Each row has two labels, one from each of two sets.
[ -4.6   2.0  -2.5  -4.0   7.1  16.8  13.2  -9.2  -3.1  -7.9  17.0 -19.9
  -4.0  -0.9 -16.3   7.0   1.0  -2.2   9.8  23.3   6.9   2.2   4.4   9.6
  -2.9  -0.8   2.9  24.7  -5.6   1.9  -1.5   9.2  -8.5  -9.5  -4.0  25.3
  10.3   5.4  -5.3   1.1 -12.2  17.0]  Z & Q892
[  0.3   0.0  10.1   5.2  20.6   1.4   9.2  18.1   7.5  39.7  16.8   6.1
 -12.2 -46.6   2.6  -8.5   4.3   1.4  -6.9  -8.0 -19.4   9.5  20.5   7.1
  -9.7  14.2   5.3 -38.9 -18.2  -3.3 -14.0 -19.2  -2.1   0.2 -15.5 -13.0
   7.9  -4.2  -2.7 -10.3   1.5 -31.7]  W & Q268
[ -5.3   2.6  11.8  10.8  58.1  25.2  12.5  -2.1   4.3   9.9  15.2   8.0
 -18.1 -48.9  28.7  -9.1  11.9 -11.5  -8.4 -10.4  -3.4  18.4  -2.3 -16.7
  -5.4  24.8   0.3 -35.0 -28.3  -0.7 -11.5  23.2 -20.7   4.4 -12.6  -7.6
  18.6  -9.9  -5.0 -17.7 -11.2  -9.6]  W & Q684
[-13.0   8.8  17.4  11.2  36.2   6.9  -4.4   8.9   1.1  20.9  23.5 -13.7
 -11.1 -56.2  19.6 -24.8   4.5 -21.8 -24.4 -16.6   4.9  24.5 -14.9 -23.1
   0.6  34.2   0.7 -38.4 -10.5   3.6 -15.0   4.6 -24.3   8.7 -10.1  -8.1
  -1.1 -13.6  -6.5 -37.4   0.7   0.0]  W & Q892
[ -3.0  -1.7   1.4  -6.6  52.1  47.9  32.7 -29.0   9.0   7.8  30.1  -8.8
 -12.5 -10.8   7.4   7.1   0.8  -1.6  13.7  18.5 -19.0  16.5  22.5   6.9
 -14.4  10.1   5.6  15.3 -35.6   2.1 -16.0  27.1  -7.1 -24.2 -14.6  45.0
  34.9   7.2  -4.2   6.3  -5.5 -25.3]  Z & Q782
[ -6.9  12.1  15.7   7.5  37.3   1.5   7.4  -6.4  15.8  23.9  17.7   8.0
  -7.1 -41.5  30.5 -12.7   5.0  -6.0 -16.2 -16.0 -22.6  16.3   9.7 -12.7
   9.2  34.6   6.6 -32.0 -29.0  -3.1 -13.4   3.5  -7.5   2.5 -11.8   2.4
   6.2 -10.5  -1.4  -1.8  14.9 -32.4]  W & Q268
[ 10.3   7.8  14.2  14.7  24.8 -18.1  17.6   0.6  10.8  12.2  18.4  -3.1
 -11.5 -51.4  -2.1   0.3  -5.0 -14.3 -15.1  -0.2  -3.5  -6.7  -3.9  -3.1
  26.3  62.7  14.2 -40.8 -39.5  -5.4  -4.0  11.0 -13.6  17.8  -4.6   7.9
  22.7   1.9   4.2  17.5  16.7  33.9]  W & Q892
[ -9.5   7.2   5.2  11.1 -15.1 -22.5 -10.8  24.4  -4.2  14.5  13.0 -18.8
  -3.6 -35.4 -12.2 -15.6   1.4 -19.1 -22.0  -6.4   8.6   3.8 -17.0  -3.9
  10.8  21.2   0.2 -20.5  10.8   4.7  -6.7  -6.6 -31.4  16.4  -3.0 -15.6
 -12.4  -7.1  -3.6 -28.5   4.7  18.1]  W & Q892
[ -0.4  11.7  10.0  12.0  58.0  20.3  23.4 -27.5  11.3  14.6  22.8  20.6
 -24.7 -60.9  45.0  -3.5  18.5  -3.3 -11.2  -8.1 -32.9   8.2  21.9  -8.0
  16.1  53.9  15.5 -39.1 -55.2 -10.1 -11.6  24.0  -5.9 -12.3 -14.7  12.1
  17.8  -0.4   1.9  22.3   4.1 -26.0]  W & Q268
[ -8.2  15.9  22.1  19.4  77.5  25.3   4.8  -9.0   2.3  11.8  15.4  -0.4
 -21.4 -63.0  48.6 -13.7  15.2 -10.9 -19.3 -15.6  -0.8  24.9  -9.1 -31.1
   7.8  42.4  -1.7 -37.9 -38.7  -5.5  -6.8  13.9 -23.8   6.9 -13.6  -4.9
  12.5 -14.2  -8.9 -10.4 -11.7  -4.1]  W & Q684
[ -4.9   2.5   0.3   1.1 -12.4 -17.6  -4.7  -2.9  -7.5  13.1   5.1   3.5
 -11.9 -33.4   5.8 -14.6  -2.1 -11.4 -15.5 -10.7   1.8  -7.5  -0.9  -5.0
  10.5  35.4   5.4 -31.5  -4.9   0.1  -3.9   7.7   3.1  -3.3  -0.4 -10.6
  -5.8   1.3   1.3  -6.2  12.4  16.0]  W & Q782
[-10.3   0.0  14.5  -6.5  33.9  17.0  37.3 -20.2  18.1  14.8  40.3 -34.0
   5.0 -10.5 -29.2   6.7 -29.1 -12.6   2.5  23.0  -5.5   5.6  13.7   9.4
   4.8  41.3  11.4  13.5 -38.6   4.8 -17.6  35.7  -7.7  -9.7  -9.8  60.1
  35.0  15.2   0.0  16.2  35.3  17.0]  Z & Q782
[ -1.8   2.0   8.1   2.4  18.6   1.1   3.5   6.0   1.7  21.5  12.0  13.5
 -16.1 -51.3   9.1 -11.1   9.7  -3.3  -7.6 -12.5  -0.5   3.5  10.9   2.9
  -4.4  23.3   5.1 -41.2 -15.3   3.3 -12.7 -12.6   4.9  -3.6 -11.8 -14.5
   5.0  -2.3  -3.5 -10.4  -1.9 -19.3]  W & Q268
[-14.7  10.0   1.7   3.3   4.3  12.6 -11.9   6.1  -9.0  10.2  14.6 -11.9
 -18.7 -48.2  18.7 -29.7  13.6 -27.0 -23.4 -13.9   8.5  17.4 -22.0 -23.5
   5.6  32.0  -1.0 -26.3  -1.2   8.1 -11.9  20.5 -23.6   4.2  -8.5 -16.7
  -9.6 -12.2  -7.5 -47.5  -4.3   8.8]  W & Q684
[-25.4  10.7  14.9   3.1  22.7   3.9  -7.6  -4.2  -3.5  29.2  31.4 -23.6
 -10.7 -64.9  16.7 -32.6  -3.6 -25.4 -38.4 -16.7   6.7  19.0 -16.6 -28.0
  10.7  57.4   2.0 -32.8 -10.8  12.9 -17.9  25.4 -20.6   2.3 -10.2  -1.2
  -9.8  -4.7  -5.4 -39.8  26.9  12.0]  W & Q782
[-19.4  17.1  14.0   8.5  37.4  16.6  -7.3   6.5  -5.5  15.8  24.5 -24.9
 -13.1 -48.1  22.4 -30.4   3.1 -36.8 -27.0 -12.8  15.0  28.7 -26.4 -23.8
   3.9  30.4  -4.2 -21.1  -5.5  10.5 -12.0  18.5 -34.0   8.9 -11.3  -6.1
   0.3 -10.3 -13.6 -52.8   2.0  14.5]  W & Q892
[  3.3   2.2  22.4  11.9  77.5  18.3  20.9  -5.5  14.4  19.8  10.8   2.9
  -6.5 -60.0  23.8   3.2  -5.2   5.8  -4.6  -2.6  -1.9  10.3  15.8   7.1
 -10.8  30.1   4.4 -42.3 -40.1 -12.0 -12.1  -4.6  -2.0  -4.3 -11.6   3.3
  23.2   7.4  -2.6  12.2   1.3  -7.3]  W & Q684
[  7.5  -1.0  12.6   6.2  25.8  -4.6   4.0  17.0   6.5  22.9   4.5  11.7
  -6.1 -37.2   8.9  -9.7  -6.9  -1.5  -7.7 -17.2   1.3   1.9   0.9  -7.9
  -6.8  21.0  -0.4 -55.3 -25.7   0.2  -9.0 -12.2  -3.2  10.2  -4.0 -17.5
   8.9  -4.0   0.0 -14.6   7.0  -9.3]  W & Q113
[  3.8   7.6   0.1   2.5  16.4   5.7   4.6 -20.8  -3.9   3.7   0.7  27.6
 -19.3 -33.0  41.4  -8.1  25.4   6.6  -6.0  -8.5 -21.1  -1.6  15.6  -4.4
   9.8  23.4   7.6 -26.9 -27.2  -6.4  -0.2   8.5   6.2 -16.1  -8.0  -7.5
  -1.0  -2.9   4.4  20.6  -5.8 -20.4]  W & Q268
[ -6.9   7.8  23.1  15.2  47.8   1.4   3.9  19.0   5.8  17.7  23.2 -23.3
  -7.9 -53.2  -1.4  -8.4  -8.1 -17.6 -17.6  -3.0  16.2  14.4 -16.1 -11.7
  -0.8  33.3   0.3 -36.5 -18.9   1.1 -13.1  -3.4 -29.1  19.9  -9.8  -4.5
  13.7  -5.4  -6.9 -27.6   2.2  23.1]  W & Q684
[ -2.0   5.4  13.4  13.6  29.6   2.6  -4.0  20.7  -3.0  15.2  14.7 -11.3
 -11.9 -47.3   5.1 -16.8  -2.1 -23.5 -17.2 -14.5  16.8  13.1 -27.0 -21.2
  -2.4  30.9  -2.9 -43.3  -6.0   6.2 -11.1   5.8 -24.1  19.0  -6.9 -14.6
   9.5 -10.7 -10.2 -44.0  -0.2  18.9]  W & Q892
[ -7.3  10.4  16.2  10.8  60.1  21.5  14.2  -9.4  12.5  18.4  22.9  -1.7
  -9.5 -45.5  27.6 -11.7   7.2  -8.3 -11.0 -12.0 -18.9  21.1   7.1 -17.5
   3.5  35.7   5.4 -24.7 -38.2  -2.1 -17.7  15.2 -15.7  -0.1 -13.1   8.6
  15.6  -6.0  -1.7  -7.0   5.6 -21.3]  W & Q782
[ -7.3   6.6   1.8   0.9  21.4  16.7   2.9 -14.6  -5.8   8.4  12.0   7.2
 -31.4 -41.0  27.4 -21.4   4.9 -14.1 -10.3 -12.6  -0.7   1.1  -2.4 -15.5
   7.1  43.5   6.6 -37.0 -24.0   2.7  -9.2  26.8  -6.6  -3.4  -8.3  -0.7
   9.0  -2.6  -1.8 -16.4   6.4   6.2]  W & Q782
[ -7.2   3.9  13.5   4.2  20.6  -0.6   1.3  19.9  -0.7  20.0  15.4 -16.0
  -7.2 -44.8  -8.1 -14.7  -3.8 -14.4  -9.4  -7.9  12.4   9.2  -9.3  -1.7
  -5.3  22.1  -1.0 -34.6  -5.8   3.4 -13.7  -6.1 -16.0  10.9  -6.9 -10.8
   4.8  -2.5  -7.0 -31.9   3.4   6.0]  W & Q892
[-13.1   6.7  -1.6   7.2  -5.5  -4.6  -3.4  13.7  -5.9  17.7  20.2 -10.6
 -19.6 -58.9   2.7 -23.3   6.4 -29.3 -21.5 -13.9   4.2   4.4 -13.4 -13.2
  16.3  46.4   7.4 -35.4 -12.7   7.5 -12.2  13.7 -21.6  13.1  -4.3 -13.6
   5.5 -12.1  -0.8 -34.9   8.3  16.8]  W & Q684
[-11.3   8.3   3.0   2.9 -13.8 -15.9  -9.8   2.0  -6.6  21.2  17.6   1.5
 -17.7 -63.0  15.7 -25.6   7.7 -13.8 -30.3 -13.6  -5.2   4.5  -0.3  -7.1
  14.3  45.4   6.9 -42.5  -7.5  -0.9 -10.8   0.3  -4.4  -3.0  -9.0 -23.2
  -8.9  -6.3  -2.8 -12.9  13.2  -1.6]  W & Q782
[ -9.8   6.2  -1.4 -13.1  -3.6   2.0  19.5 -27.0   2.5   9.8  27.4 -15.7
  -5.3 -18.4 -11.6   3.2   8.8   4.5  -5.8  19.6 -24.4   7.1  34.8  20.3
   8.0  19.8  11.2  24.4 -22.1  -5.4  -7.7   6.0  10.7 -27.7 -10.7  32.5
   6.2   9.5   1.4  32.8  13.1  -9.2]  Z & Q268
[ -3.1  -0.7  -2.8   0.2   3.5  17.0  18.3  -1.4  -3.5  -6.0  22.8 -19.1
 -11.8 -11.3 -25.8  -3.3   2.1 -13.2   4.8  24.8   1.4  -0.6   1.7  12.0
   0.2  14.8   7.7  18.2 -13.8   5.4  -9.3  18.3 -17.3  -0.9  -8.6  24.0
  25.7   2.6  -3.2  -1.6  -9.4  21.3]  Z & Q684
[ 13.3   3.3  -2.9  -1.8 -12.0 -10.3  -1.8 -10.0  -9.6  10.5   4.0   9.4
 -13.9 -32.9  15.2 -12.7  12.6   3.7 -16.6  -6.6  -2.9  -4.3  11.1   2.0
   4.9  22.8   5.0 -26.8  -4.9  -5.2  -4.0  -4.0  10.3 -12.3  -6.2 -12.8
 -13.5   6.7   1.9  11.6   6.3  -4.4]  W & Q113
[-11.4  11.7  19.5  14.5  55.6   9.2  -2.8   6.6  -1.3  16.0  12.4 -13.3
  -8.6 -49.9  24.7 -18.5  -5.6 -14.4 -20.8 -17.8  18.6  17.4 -23.7 -30.2
  -1.9  32.6  -3.1 -43.1 -14.5   1.3 -10.3   7.4 -29.3  13.2  -8.2 -10.9
   6.5  -6.7  -7.9 -35.0   4.7  14.9]  W & Q892
[  0.7   4.8   9.3   8.0  19.2   2.3   9.5  -0.8  14.1  20.4  14.6  12.2
  -9.7 -37.6   8.8  -5.8  10.3  -0.2 -10.1 -12.9 -26.6   9.7  16.4  -3.8
   3.4  22.2   9.5 -26.3 -24.3  -3.5  -8.5  -4.0  -0.9  -0.6  -6.9  -1.7
   7.9  -4.9   1.2   1.1   6.9 -33.6]  W & Q268
[ -0.8  -2.2   7.6 -11.0  28.3  13.8  23.0  -8.9   2.7  13.6  19.4 -10.1
  -6.8 -21.5  -8.2   3.7 -20.8   1.4   3.4  12.9   4.9  -4.9  13.7   7.8
  -8.0  29.9   1.7 -16.4 -26.1   0.5 -13.8  15.2   0.0 -13.6  -9.4  24.8
  22.9  13.8   0.1   8.0  15.2  16.1]  Z & Q782
[ -0.9  -1.6  18.0  -0.5  31.0  -7.1   1.9   8.0   4.5  29.5   7.2   1.0
  -1.0 -40.7   0.9 -12.3 -21.3  -0.7 -13.7 -13.4  14.7   1.7  -0.4   0.8
  -9.1  31.1  -0.8 -57.6 -11.3  -1.4 -10.5  -7.4   2.5   2.6  -8.6 -11.9
   3.6   5.7  -3.5 -10.5  23.5   1.6]  W & Q782
[ -5.7   2.0  21.3  11.4  36.5  -4.5   1.0  24.8   1.3  15.1  14.2 -25.5
  -0.8 -41.7  -9.2  -7.8 -15.9 -15.7 -14.0  -5.3  28.2   9.4 -21.8 -13.0
  -4.7  23.4  -2.7 -34.3  -5.3  -0.9  -8.9  -6.5 -26.3  21.2 -23.9 -13.4
  15.6  -2.8  -7.6 -27.9   3.0  34.7]  W & Q892
[ -7.5   7.0  13.9   8.9  46.6   0.8   4.3   0.1  -0.4  18.7  15.2  -9.6
 -10.8 -51.3  15.1 -14.1  -6.3 -10.2 -17.4  -9.2  14.3   8.8 -13.1 -15.0
   1.7  42.9   0.6 -43.3 -13.4  -1.9 -11.2   5.4 -15.1   4.8  -9.1  -3.1
   7.8   2.7  -5.5 -19.4  12.4  23.6]  W & Q684

Each row has two labels, one from each of two sets.
[  6.7   1.4  -4.6  -8.5  -3.7   1.0 -34.5  27.1  -4.6  -9.5   0.3   3.7
  16.5   4.5  -4.7  -2.9 -11.2 -24.5  31.0  -2.4 -17.9  -9.9   4.0   1.4
 -33.2   8.1   8.7 -12.4 -25.3  11.4   3.6   6.8  -6.5   3.6  -1.1   4.6
  13.6 -16.0  17.9  -5.2  18.5  -5.0]  P & Q19
[-11.6  18.1 -23.9  26.7   6.2 -13.3  22.4  -8.0  31.0 -24.2  11.9  -6.2
   1.9 -36.4   8.4  10.4 -11.4   5.7 -72.5  24.3 -40.0 -40.5   4.0  13.9
 -15.7  22.6  -3.0 -10.5  -4.3  -7.4   2.8 -31.0  -4.6  78.2 -21.5  -2.0
  36.0 -76.4  31.5 -59.5   7.8   8.1]  P & Q99
[  0.4   6.7  -3.3   8.0 -11.7 -14.4  20.4  18.2 -31.9 -10.3  -2.3  -6.6
   0.7 -24.2  12.6  13.5  -3.2  10.6 -23.0   8.7 -10.6  -9.0   9.5 -16.9
 -35.5  -6.5  -3.8  -4.5 -11.7   5.2   4.1  -9.2  -4.9  37.5 -10.1 -10.3
 -35.6 -13.6 -25.2  -3.1   9.0  38.9]  P & Q99
[ -3.8 -11.5  -3.1  -2.3  -7.5 -14.0  18.9   4.9 -26.3   4.8  -5.0  -3.5
 -11.1 -13.2  11.1   4.0   3.7   8.5 -18.8  -3.0  11.1  -1.6  11.6 -21.3
 -14.0 -17.6  -2.6  11.1  12.4   7.3  12.0  -7.9  -2.2  18.4  -0.4  -5.4
 -40.6   5.1 -37.8  13.7   3.0  25.3]  P & Q99
[  9.7  -6.0 -10.9  -5.5 -14.2  -6.0   7.6  -5.4 -23.2  -5.1   8.0  10.1
   3.6 -19.7  11.1   5.4   0.4   8.8   5.4  -2.7   0.8 -13.0   6.5 -17.8
 -39.7 -18.6   2.9  -1.2  -3.5   9.0  -2.0   2.9  -3.8  25.1   0.3  -4.4
 -39.4  16.2 -42.9  12.4  -0.7  25.5]  P & Q537
[  9.1  -1.9  -1.4  -7.2   1.9  11.8  10.0  -8.3  -2.8 -17.1  13.1   3.1
   6.6  -2.3   6.3   6.8   6.3   0.3 -67.6  16.7  -8.4   2.2   8.4   6.0
 -39.8 -17.1 -12.2  -7.6   3.7  14.4   1.8  10.3  -1.5  -3.2 -12.2   5.7
  -9.3   6.6 -13.6  -0.4  -2.1  27.4]  Q & Q537
[ -6.2  -2.6 -16.4  14.0   0.8 -14.0  24.6  -5.0   3.6 -19.1   2.1  -6.2
  -1.2 -31.8  15.2  14.0  -4.9   1.0 -72.0  13.0 -33.7 -28.3  18.5   0.4
 -36.5   5.0  -5.8 -15.6  -6.3  -1.5   4.2  -9.9  -0.2  55.1 -19.7   4.3
   1.9 -42.6  -1.3 -31.7   9.0  23.7]  P & Q99
[  2.8 -12.9  -9.0   0.5  -4.6   2.4   9.7  11.4  -7.7  -6.6   0.5  -1.1
   2.5 -13.8   9.2   5.2   2.9  -0.3 -37.1   9.7 -14.4 -11.6  13.4 -11.0
 -29.2  -7.1  -3.1  -2.9  -3.2  13.3  10.3  -3.0 -12.5  29.2  -5.4  -5.4
 -22.6  -5.8 -17.6 -16.0  -4.7  28.2]  K & Q99
[ -2.1 -33.4   3.9 -11.1 -10.1  -0.5  35.0 -19.6 -10.8 -10.2   3.2  -7.6
 -18.7  15.0   8.5  15.4  20.2   0.5 -37.2   6.6  14.5   7.7  10.4 -16.4
   2.0 -24.5 -15.7  14.4  29.2  14.3  10.6   5.9  -3.1 -24.3 -17.7 -12.7
 -34.5  43.9 -33.3  10.0 -13.5  22.0]  Q & Q99
[  9.9   8.2  -5.0  -6.8   2.1  -7.0 -54.9  15.8   1.8  12.3  -1.8   2.5
  16.0   6.7 -11.9  -1.5 -11.7 -10.4  78.2   1.5 -15.6  -8.6   2.2   1.4
 -12.3  16.2  14.8   0.8 -14.1   5.6  10.2   7.9  -7.8  13.2  -0.6  -6.1
  14.3  15.0  17.1 -12.6   0.1 -29.9]  U & Q19
[ -0.1   9.6  -7.6  -1.6   8.2  -7.1 -42.4  21.9   8.0  -8.1   1.4   8.1
  16.9  10.7  -6.0  -3.5 -11.8  -2.2  44.8   9.7 -24.9 -14.8 -12.6   2.1
 -40.3  18.3   7.6 -10.6 -26.7   8.8  -2.0   6.5  -3.0  23.1  10.2   1.4
  20.5 -26.8  17.6 -10.0   8.1  -9.6]  P & Q19
[ -7.8  -9.8  -2.4   0.2   7.5  -8.4  15.1   7.1 -13.6  -1.9  -0.3 -12.2
   1.0  -7.2   8.1   2.8   5.2   4.6 -49.4   5.2  -5.8   4.2   8.8  -4.1
 -10.2 -13.7  -6.6  -5.6  -3.4   7.0   8.8  -4.0  -8.3   6.6  -7.0  -2.7
 -14.3  -7.1  -3.8 -21.5   2.1  22.2]  K & Q99
[  3.9   8.3  -8.3  -5.7   5.3  -6.9 -26.7  25.4  -9.6  -5.2  -7.0   7.8
  11.7   7.5  -0.7  -1.4  -6.6 -13.8  37.6  -7.0 -16.7  -2.7 -22.6   0.9
 -38.0   4.8   6.7 -10.1 -26.2  16.5  -5.2   7.6  -8.7 -11.1  10.6  -5.1
  15.2 -21.9   2.7   4.7  23.9  -1.2]  P & Q19
[-10.9  -5.4  -8.9   3.3  -4.1  -7.0  19.3   5.3 -14.3 -13.8   4.7  -3.9
   1.0 -13.1  12.9   4.3  -5.4   8.9 -41.2   5.3  -7.4  -7.3  10.8  -9.2
 -30.3 -20.9  -2.6  -6.1  -4.9   6.1   6.1  -4.6  -3.8  26.1 -12.9   0.6
 -25.3 -11.7 -28.1 -12.9  12.8  26.6]  P & Q99
[ -6.2   3.6  -9.1   3.7   4.1 -20.0  11.9  -5.5  12.3  -5.7   4.4  -6.1
  -2.6 -15.3  10.0   7.1  -3.3  11.0 -25.0   5.9 -13.1 -13.9   8.6   7.8
   0.0   4.3  -4.1   2.6   9.1   2.3   6.8 -10.4  -6.5  35.5 -21.5  -1.7
  -2.4  -5.5   5.4 -30.2   4.1   2.5]  U & Q99
[  4.5  -7.4  -0.9  -5.1 -10.4  -6.7  15.2   7.2 -22.7  -5.1  -6.0   1.1
  -3.5  -9.0  10.3   3.3   5.7   6.5 -13.1  -6.8   0.0  -5.9   3.4 -16.2
 -28.7 -11.2   0.0  -4.6  -3.6   8.3   0.9  -2.6  -0.3  12.0  -7.8 -10.3
 -33.3   1.5 -30.9   6.9   2.8  23.9]  P & Q99
